Each row is followed by the grade that its hidden value falls in (each part has its own value, ranges and names)
[ -57  -26  -21 -220 -108    8  -97  325  -31  -93 -227  -47   83   11
  -56  -38  107 -188  140 -206  188  208   18 -115 -122 -173  -95 -110
 -162   69   12 -242   70  -60  -58  -22 -105   93   58    6   58  225
  -91 -121   39  113]
K
[  55  100  -20   36 -175 -109  103  123   42 -153   98  101    3  -21
   25   -4  -76 -126   31   38   85  -90   59  -83 -146  -34 -199   69
   75 -124   27   15   -4 -152   63  -69  -59  -27    1  128   23  -30
  -14  -82  -92   28]
S
[ 190 -127  285  284  -30 -128   27   95  126 -238  152 -119 -137   17
  -22   16 -204   85   69  121 -170 -140  245 -121 -211   92 -125  -48
  -61 -214    7  278   99 -245   46  139 -108  225 -324  -10   29  212
 -133  126 -150 -377]
U
[  11  109  115   10 -145   -9  162   13   27  -94  -50  -98  -50  -52
  -17   47 -100  138  184   12   41   70  123 -154   14    2  -56  -66
   52  -25  -80  173  190  -23  -67   -7  -31  119 -154   44   78  140
 -141  124  -72 -279]
L
[  -4  -93  106  -98  -41    3   76  322   54 -134 -197 -114   36  152
  -45   54 -104  -23  222  -92    0   54  104 -129   34   82  138   65
   94  139 -104 -114   47   74 -158  -23 -110  -61   85 -196  196  114
 -190  -34   23   46]
K
[  79 -106   37   63    3   90   -5   38   66 -291  156  -52  -10   91
  -89   -1   80  -65  -51 -123    1  -15   47 -106   37  -10  -58   76
   41  135  -68 -102 -218  -81  216   -8 -181 -225   86   70  -93   79
  139 -271  -43  220]
V
[ 126  -30    0  240  246  383  -86 -423  122 -145  396 -132 -213   89
 -194   54  121  -50 -255  -67 -396    4   84  -26   57   64  -58 -129
 -103  -75   28   58 -135 -215  403  245  -35  -16 -316  230 -340  146
  162 -139 -125 -304]
L
[-198  280  -77 -162 -209  -98  106  174   60  205 -150  148   -1  -92
   98  -37  -39 -291   82  223   17   69   25   52 -219  -63 -132   -1
  -20 -363   27  -21  196 -133 -207    4   88  276 -168   44  122  -71
 -247  157  -59 -146]
E
[ -41 -181  166   98  104   66   16   57  111   -5  127  -69 -110 -130
 -128   41   97  -18 -104  -75 -122  115  -12  -72   28 -244  -18 -275
 -173  -76  -37  139  196  -69   23  151  -78  135 -249   34 -100  234
   36  -79   -4 -197]
K
[ 101 -105   84  174  178   -1  -25   95   92  -30  282   47  -85 -125
 -145   32   30 -148 -104  -97 -131    4  -10  106  -33 -383 -193 -309
 -146 -200   66  161  235 -135   63  182   59  145 -109  170 -166  138
   84 -139 -102 -271]
U
[   6   71  111   11  -34  -25  253  -45  135   16  133   20  -51  -90
  -15  102  162 -101    7   71 -130   11   79  100   98 -183  -77    5
  204 -105 -224  203   54  -28  125  163  -26  -99  -53   47  -55  -30
   44   -1 -174 -110]
E
[ -81  197 -118  -10  -52  -63  294   72   90  219  148  253  -41 -183
  -10  106  -63 -212  -48   61  -49  -39 -101   54    3 -265 -116 -134
  132 -279   51  141  343   -6 -101  -13  156   30  -69  153   12 -166
  -32  -21  -57 -213]
E
[ 123    2  -31  281  113    2  123 -110  121  -18  509  198 -138 -176
 -106   76   -8 -163 -271   -5 -173 -150  -65   51  -46 -308 -255 -216
  -15 -294  126  238  169 -193  220  101   69   -4 -168  312 -241  -49
  207 -193 -136 -249]
S
[ 135  100   66  212 -106 -119  282   20   93  -31  186   84 -133  -83
    0  130 -317   65   55  104 -118 -187  108 -173 -136   43 -118  -92
  115 -274  110  320  340 -127  -38  -10   54  138 -295  101   81   -1
 -146  146 -111 -493]
L
[ -84  -36   71  125  -73  156   28  -98   55 -241  104 -124  -87   31
  -63  -54 -109  197  -41   23   35   41   18 -287   91  176   60   39
  -41  114  -34    9 -111  -29    7 -141 -172  -48 -149   60  -22  120
   19 -116   66   62]
V
[ -27 -172  279  217    9  -67   46  100  164  -73  122  -84 -148  -75
  -26   -4  -99   54  -48  170 -177  -30  108  -99  -95   -3    3 -104
 -118 -212  -46  244  131 -154  -66  126 -115  226 -364  -67   19  184
 -101   74  -45 -252]
K
[  70    2    0 -277 -312 -119   65  469  -87 -205 -433  -90  123  103
    2   60 -116  -27  382 -276  304  117  138 -380 -216   71  -43    7
    0  189   41 -240  170  -14 -123 -167 -178   33   70 -115  294  259
 -271   19   59   24]
K
[-121  -23  -21  105  242  195 -151  -58  103   64  290   48  -92 -100
 -149  -77  167 -246 -246    0 -174  126 -112  213   72 -342 -115 -251
 -231 -202   27   -1   38 -113   39  176   86  138  -95  207 -263   53
  141 -223  -41  -63]
U
[-198    0  -58 -150  -70   73    5  206    4  -15  -94   25   43  -61
  -62  -44   55  -99   15 -119  179  195 -120 -122   64 -180    9  -97
 -101   81  -10 -176   79   56 -148 -128  -67   -3   68   39   29   87
   -9 -195  113  200]
K
[-167   67  -92 -323 -134  -45   18  460  -65    3 -302   52  170  -31
  -38  -34   41 -181  235 -218  335  244  -98  -41   48 -298  -34  -88
  -27  143  -35 -271  176  142 -289 -163   -2   -7  316  -16  165   72
 -113 -173   97  255]
V
[ 107 -190  253  157  -89 -269  142  230  110 -133  208   61  -47 -262
  -29   45   94  -41  -43  -31   73  -38   47  -57 -129 -415 -262 -208
  -60 -165  -66  301  212 -168  113  107 -144   75 -145   95  -62  187
  114  -93 -122 -108]
K
[ -55  197 -123 -312 -236  176   51  109 -113 -240 -349 -166  124  196
  -38    0  -26   75  339 -239  289  218   76 -276  121  182   60  152
  133  387 -105 -325 -104  136  -68 -233 -116 -182  251   -5  166  110
 -147  -87   58  213]
S
[ 152   23  141  247  -58 -112  331  -99   93  -68  345   73 -132 -261
  -65  149  -74  148  -36  -18  -31  -97   32 -119   44 -277 -209 -231
  111 -161  -20  461  348  -76  125   45    9   15 -225  228  -92   65
  105    5 -147 -420]
L
[-156  215 -124 -185 -110  155 -170  -57   79    4  -83    6   -9  129
   53 -126  263 -453  -77  180 -130  116  111  118 -246  127 -142  191
 -101 -233  -51 -303 -335 -293  184  150  -73  105 -136   83 -102  -13
  -77  -21 -117  158]
E
[-201  -81  211  206  -23   83  -38  -97  160 -151  176 -111 -135  -32
   -4 -139  -16   93 -152  282 -104   30   41  -77   46  119   47   76
 -116 -106 -132  120 -198 -124  -32   17 -169  100 -270   -1  -67   83
   14  -48    1   86]
V
[-157   27   97  171  124  229 -149 -194  173  -56  192 -106 -160  116
  -29 -126   10 -116 -177  309 -338   16   94  112   -5  210   48  101
 -115 -229  -78    8 -257 -194   33  173  -37  155 -281   18 -130   10
  -52   -3  -77  -56]
S
[  57 -116  189  -95 -207 -125  119  349   66 -244 -250 -136   42  165
   37   55  -77   -5  258  -21   42  -15  216 -230 -114  209   80  204
  146  123 -159  -83  -70  -34  -41  -24 -247  -89   14 -245  253  146
 -212   34  -29  114]
K
[ -75 -101  105  307  249  355 -107 -310  172 -142  338 -166 -219  124
 -146  -55  -76   83 -243  146 -381   -9   39  -42  154  227  143  -12
 -116  -64  -26   68 -194 -104   89  119  -59   36 -305   59 -195   79
   51 -111   -8 -139]
U
[  56 -211   80  427  301  237  -75 -248  228 -147  561   -6 -242   63
 -154   -3  -42  -90 -410  119 -453 -177    4    0   16   82   12  -53
 -112 -206   77  114 -177 -230  262  178  -74  -39 -324  134 -286   20
  191 -235  -59 -121]
V
[-171  259 -142 -364 -176  117 -137  199  -67    2 -386  -71  104  125
   15  -97   90 -262  245  -52  150  276   77   -5 -123   31  -68   50
 -102    3  -25 -361  -33  -59 -144  -26    5  177   76   10  109  108
 -251   34   -4   79]
L
[-107  -29  215 -201 -240 -184   10  459   52 -197 -362 -131  122  130
   95  -88    4  -90  331  109  164  100  193  -19  -80   84   37  256
   94   78 -261 -141 -149   -2 -217  -23 -198   16  165 -266  276  101
 -251   44  -42  300]
V
[-233   56 -221  -66  153  334 -212   27   12   72   24   23  -41   58
 -149 -102  -33 -213 -142  -98  -50  196 -170  -46   36  -47   52 -182
 -286  -45  189 -316   40  -24 -156  -69   74  145  -60  137  -98   60
  -39 -225  157   37]
V
[ 169 -257  238  339   76  -19  203  -57  147 -190  385  -42 -173 -153
 -136  139  -57  192 -143  -89 -144 -110   37 -222   66 -165  -59 -223
    4  -29  -20  367  198  -84  190   82 -142  -57 -279   99 -122  191
  160 -123  -60 -283]
K
[ -25  231  -57 -355 -288 -179  341  334  -18   51 -298   99  160  -52
   55  126   94 -185  341 -120  244  109   51   -3   23 -232 -100   71
  318   65 -189  -60  207  124 -108  -69    3 -153  277  -32  220  -63
 -144   26  -91   76]
E
[ -31  -45  126   64 -130 -236  208  271   51  -63  132  129   22 -269
  -21   13  -25   17   36  -37  232   15  -78  -49   39 -429 -187 -171
   25  -70  -58  225  273   18 -119  -90  -40    8   60  116   29   47
   77 -138  -29   23]
V
[-121  110    5 -319 -267  -45   41  396  -79 -180 -423 -110  174  104
   19  -58  -47    7  395 -136  363  215   64 -161   50   15   29  127
   85  271 -147 -259   -3  142 -268 -215 -111  -51  304 -114  268  113
 -217  -46   61  281]
U
[ -81   14  135  179  144  206 -182 -283  165  -17  270 -110 -187  -33
  -65 -101  226 -175 -239  227 -347   91  112  177  -77  -45 -133  -95
 -236 -316  -83  121 -162 -309  225  335  -34  262 -402  153 -289  142
   55   11 -171 -226]
L
[-134   17  -54   -8   53  149 -126  189   64   -2  -95  -36  -47  168
  -52  -67 -230 -151   33   65 -132   40   21  -84 -104  198  114   -7
 -149 -124  136 -209   45  -67 -250  -38   25  202 -132  -70  107   56
 -251  -14   85  -80]
V
[-136 -151  255  142  -62 -145   98   85  136  -40  223   35  -74 -323
  -22  -51  176   10 -155  104   72   86  -58   -6   27 -412 -159 -195
 -132 -155 -150  292  119 -100   15   77 -143  106 -192  100 -117  143
  156 -117  -45   32]
K
[ -86   35  -78  134  156  264  -22 -120   45    5  207  -13 -123  -28
 -162   -2 -136   30 -123  -67 -115   79 -100 -100  123  -58   23 -236
 -151  -59  138   19  176   -7  -83  -32   85  114 -174  181 -118   78
    8 -128   65 -238]
U

[ -85 -143  -10 -388  193 -206  -58   10  -44 -477  -32  241  -82 -429
  241  153  187 -189  114  110   51   91  -70  -78  111  -67  320  149
  248 -491  495   23  133 -158   70  -68 -202  296   78 -231   95  -97
  252  165  -24 -189]
q66
[ 155  -37   71  147  299 -109  -57  173  -66  149  -36   59  257 -208
 -112  103  -53  -59   26  -70  -60  -22 -100   79  -49  -32  208  -72
  134  -67  332 -138   94 -142 -213  -70 -155   -6   96   49  267   56
   46   12   -9 -406]
q580
[ -63   73  -42  170  208   -7   -2  144 -332  118  242  -81   45   60
  125  258 -180  -55   52  236  120  -36  -32  -23 -268   18 -121  199
 -211   25   -7  139  164 -102   76   19 -103   52  -89  -84  -56  -51
  119 -244  -45  110]
Q438
[-199   44  -96 -260 -395  -55 -112   38 -117  218   -6  105 -164  -51
 -371 -179 -114   24   43 -357 -222  -81  108 -204  342  128  374 -116
  339  -85  104 -185 -149  -28 -212  209 -258  198  185  303  -68   68
 -151  372 -156 -279]
q580
[-212    1   73  400   58  -22 -268  314 -349  359  523  -72  138  249
 -147  -13 -259   69  -75   22   74 -415   84   89 -194  -76 -245   79
  -37  207  149  -29  253 -112 -332  209 -289 -242  129 -157  150   50
 -293 -200    4 -172]
Q438
[-202  -67 -355 -685 -266  -94  -13 -140   66 -214 -185   25 -505 -321
  -99 -131  -35 -138  178 -353 -129   17  239 -311  594  105  337   53
  271 -333  171  102 -183   17  181  188 -228  476   51   18 -141  -66
  -64  430   86    7]
q66
[ -66   93 -119 -182  -40    9   43  -47    3  430 -352  -68 -106   65
 -309 -264 -182  -69   51 -286 -296  -26  151 -170  345  106  239  -26
  235   49 -156    0 -305  103  -24 -125  -46   45   78  322  125    4
 -225   89 -134   89]
q518
[ 255  -89  -44  287  242  143   68   81  -26  508 -286 -122  130    2
 -169   81 -228 -130   24 -338 -124  -21  -64  -38   -7   91   84 -203
  -74   36  -16   72   50  -18 -124  -38   81   14   55  161  193  -74
  -61  113  147 -200]
q521
[   8   48  161  494  238   61  -48  213 -421  436  200    3  269  256
   35  203 -209  -52  -38  153   53  -80 -189   62 -446   24 -124   28
 -219  123  -76   64  237 -135 -155  -14  -12 -158   18   60   76  -75
    9 -226 -119  -58]
Q438
[ -44  116 -151   67  161   -6   28   86 -304  186  176 -170  -47   73
   60  194 -256  -72  114  147   80  -19   11  -56 -154   72 -112  192
 -244   81 -136  189   51  -59  183   58  -96  101 -152   -1 -111  -62
   47 -226   -6  215]
q227
[ 176  -18   26  247  215  244  129   98   89  612 -349 -235  197  128
 -250   51 -218  -30  -24 -190 -198  -60   41 -130   34  107  153  -97
  128   67 -142  -35 -112  150 -146 -301  143  -63   77  200  241  -18
   80  -42  -51   13]
q580
[ -81  -44  -73  -25  182 -186 -105  159 -311 -332  386  114  -28 -288
  218  319  -19  -89   89  201  212  -14  -51   19 -179  -65   -9  181
 -119 -207  434   72  327 -262   22  212 -296  224  -29 -276  -69  -14
  175  -29   76 -233]
q580
[-206  -32  -51    2  338 -199 -166  208 -241 -299  477  -24   -7 -158
  234  176  -52  -54   41  353  233 -216  126   74 -134 -181 -207  370
  -43  -88  420  121  288 -162   22   57 -342   11  -23 -482  117   15
   25 -316   72    5]
q518
[-143 -105 -125 -399 -295  103   40 -133   -1  144 -377  100 -317  -46
 -122 -112  -36 -160   80 -391 -219   59   45 -344  386  179  399 -105
  275 -327  -58   75 -155   70   28   36   14  336  143  218  -88 -174
   -7  481  -75    8]
q66
[-116 -168 -195    4  198 -142 -172  145 -271 -302  425    9 -195 -242
  238  211 -113 -154   91   15  264 -191   79   26  -61 -108 -236  170
 -235 -169  440  265  414 -246   53  377 -313  196  -20 -476  -24  -90
  -91   21  336 -169]
q521
[ 187 -124  -27  230  228  325  145   55  143  583 -414 -276   99  124
 -171   71 -226  -95  -15 -271 -162  -88   64 -175   76  112   93 -116
   71  -12 -157   92  -53  179  -87 -266  213   -8   79   88  234 -112
   71   40   81   75]
q521
[ 202 -318   56  539  326  434   -9  322  120  433  108 -420  258   99
  -18  439 -221   17  -54 -128  140 -347   23  -71 -231   23 -140  -72
  -27  -78  141   29  336  117 -240 -110  104  -64  106 -356  231 -120
  297  -59  309 -126]
q883
[ 105 -162  -74  470  202  419   80  188  -20  556   13 -423   62  238
  -63  280 -349  -26  -45 -145   63 -263  129 -157 -153   83 -232  -15
 -188   82 -142  199  206  141  -92  -45  148  -25   18 -180   82 -118
  103  -96  231  127]
q521
[-384   73 -115 -603 -389 -237  -79 -136 -330 -277  -16  398 -398 -172
   28 -134   79 -149  114  -68 -120  159   -2 -256  281   95  397   98
  227 -352  129   43  -91 -153   95  213 -262  407   92  197 -259  -82
  -45  381 -278  -52]
q580
[ -17  -33   61 -133  -45  212  109   45  184  324 -351 -110   82   11
 -241   41  -38   23  -10 -108 -239  -11   83 -286  219  132  450  -24
  480 -197  -24 -193 -221  211 -149 -372   72  111  164  197  144    1
  313  127 -252   16]
q521
[  18  208   46  -72  169 -289  -46  121 -344  -22  170  160  207 -188
   -7  188  -35  -33  141  258  -13  176 -229   76 -192   42  291  108
   41  -48  158 -160  -14 -231   29  -28 -257  108  -70  237  -14   70
  201 -138 -281 -208]
q227
[-424   -1 -130 -465 -398   87  -29  -81  -39  103 -119   11 -391  111
 -163 -229  -73  -37   19 -161 -194 -129  280 -389  438  111  257  131
  389 -208  -98   45 -217  166    0  -11 -109  225  159   84 -104  -72
  -79  242 -221  253]
q580
[   2   17 -107  -35  617 -210  -43  177  -32 -225  217 -187  103 -268
  190  178  -76  -73   99  367  161 -132  151  120  -49 -186 -146  392
  -14  -26  367  106  114  -80  140 -198 -258  -24 -115 -424  279   59
   96 -468  113  104]
Q438
[-206   -7  -83  216  -61   -5 -216  196 -274  381  331  -95  -67  200
 -221 -140 -297   10  -28 -206   -9 -367  178   -4   40  -18 -202   16
  -45  194   65   62  140  -71 -235  300 -263 -112  115  -66   77   22
 -426  -25   94 -118]
q518
[-323   34 -203 -200 -287 -119 -201   70 -241  114  253   22 -299   20
 -229 -218 -206   -8   47 -261  -67 -243  237 -123  289   28   11   51
  102   30  120   37   -3  -78 -109  368 -357  123  107   19  -78   37
 -387  172   20 -103]
q518
[-159 -207 -117 -161 -302  -53 -203   20 -323  -33  128  264 -306 -115
   17   16  -53 -192   99 -445   17  -68 -125 -124  114   98  140 -189
  -47 -309  232  135  254 -241  -85  533 -215  318  151   12 -184 -214
 -215  569  180 -383]
q883
[-128 -126 -226 -458  108 -405 -190  -50 -178 -465   52  297 -324 -479
  136 -126   53 -274  175 -208   35    5   29   22  315 -104  133   65
   38 -324  538  183  148 -307  101  346 -392  310   49 -200   63  -82
 -298  306  227 -316]
q521
[-268  -73 -184 -584  -27 -370 -148  -65 -232 -624  142  340 -365 -454
  238   -1  131 -223  165   29   80   79   26  -91  246  -68  216  199
  117 -436  495  143  132 -267  167  262 -380  410   31 -221  -98  -87
  -32  260   34 -170]
q521
[  98 -195    5  -89  136  344  171   36  281  238 -415 -232   37  -44
  -37  229  -31  -68   25 -114 -116  -14   49 -303  151  125  332   -7
  328 -325  -17  -14  -86  245    0 -406  201  185  103  -32  150 -145
  451  131  -24  128]
q883
[ 286 -350  -48  476  587  343   43  226  155  315  -54 -423  172   -8
  134  376 -227 -136   -4 -130  168 -283   50   -9 -172  -43 -269   -5
 -189  -81  163  254  352   74  -53 -144  143  -56   18 -476  328 -190
  158 -132  475   -3]
q883
[ 148  213  -91   85   19   63   63  104    1  722 -209 -277  171  114
 -511  -88 -332   81   77 -259 -294  -31   61  -73  163  184  266 -116
  164  277 -250 -201 -345  108 -110 -137  -62  -43   -4  507  120  131
  -76  -61 -156  -48]
q227
[  23  -41   14  462  361  140  -81  320  -49  414  284 -362  250  149
 -127  157 -289   80  -63   79   80 -382  179   53 -168  -78 -256  129
  -25  212  118   -6  178   50 -222  -98 -122 -232   44 -261  282   73
  -26 -370  117  -14]
q518
[-146 -203 -225 -457 -229  165   25 -144  130  129 -407  -46 -425  -51
  -96 -157  -71 -190  104 -493 -190  -59  161 -360  517  147  282  -70
  262 -339  -54  183 -155  148  100   42   25  333  131   48  -27 -229
  -98  475  113  129]
q883
[ 298 -284   75  306  442  161   72   85 -146   99 -198   54  156 -135
  316  446  -18 -286   68  -94  120  114 -351   -3 -341   46   38 -133
 -264 -327  163  237  385 -164   35  -47  182  151   10 -146  111 -311
  284  149  241 -209]
q883
[ 205 -176  -56  140  124  371  167   -6  169  595 -532 -246    9  111
 -174   63 -212 -140   10 -413 -200  -35   22 -245  152  172  181 -199
   87 -102 -209  123  -78  197  -51 -222  268   86   98  156  169 -182
   79  215  115   63]
q66
[ 224 -139  -12   65  380    0   94   81 -108 -139  -91   53  114 -325
  257  452   16 -192  107   87  116  182 -218  -30 -219   29  166   16
 -118 -322  287  107  258 -167   92  -74   11  264  -45 -132   37 -134
  416   63  111 -208]
q66
[-316 -111   38   64 -303  -51 -251  158 -498  -63  493  274 -150   43
   70  134  -65  -60  -12  -63  131 -168  -92  -95 -166   23    6  -13
  -50 -212  271   49  394 -259 -223  477 -283  178  170 -121 -208 -106
  -72  293  -30 -333]
q521
[-228 -173  -35  -36  142   73 -108  195  -27 -191  337 -145  -63  -80
  145  224  -43   -3   -8  205  179 -293  208 -130   -3 -100  -77  282
  158 -231  348   65  248   25  -64  -35 -198   92   85 -508   92  -40
  212 -113   79   54]
q521
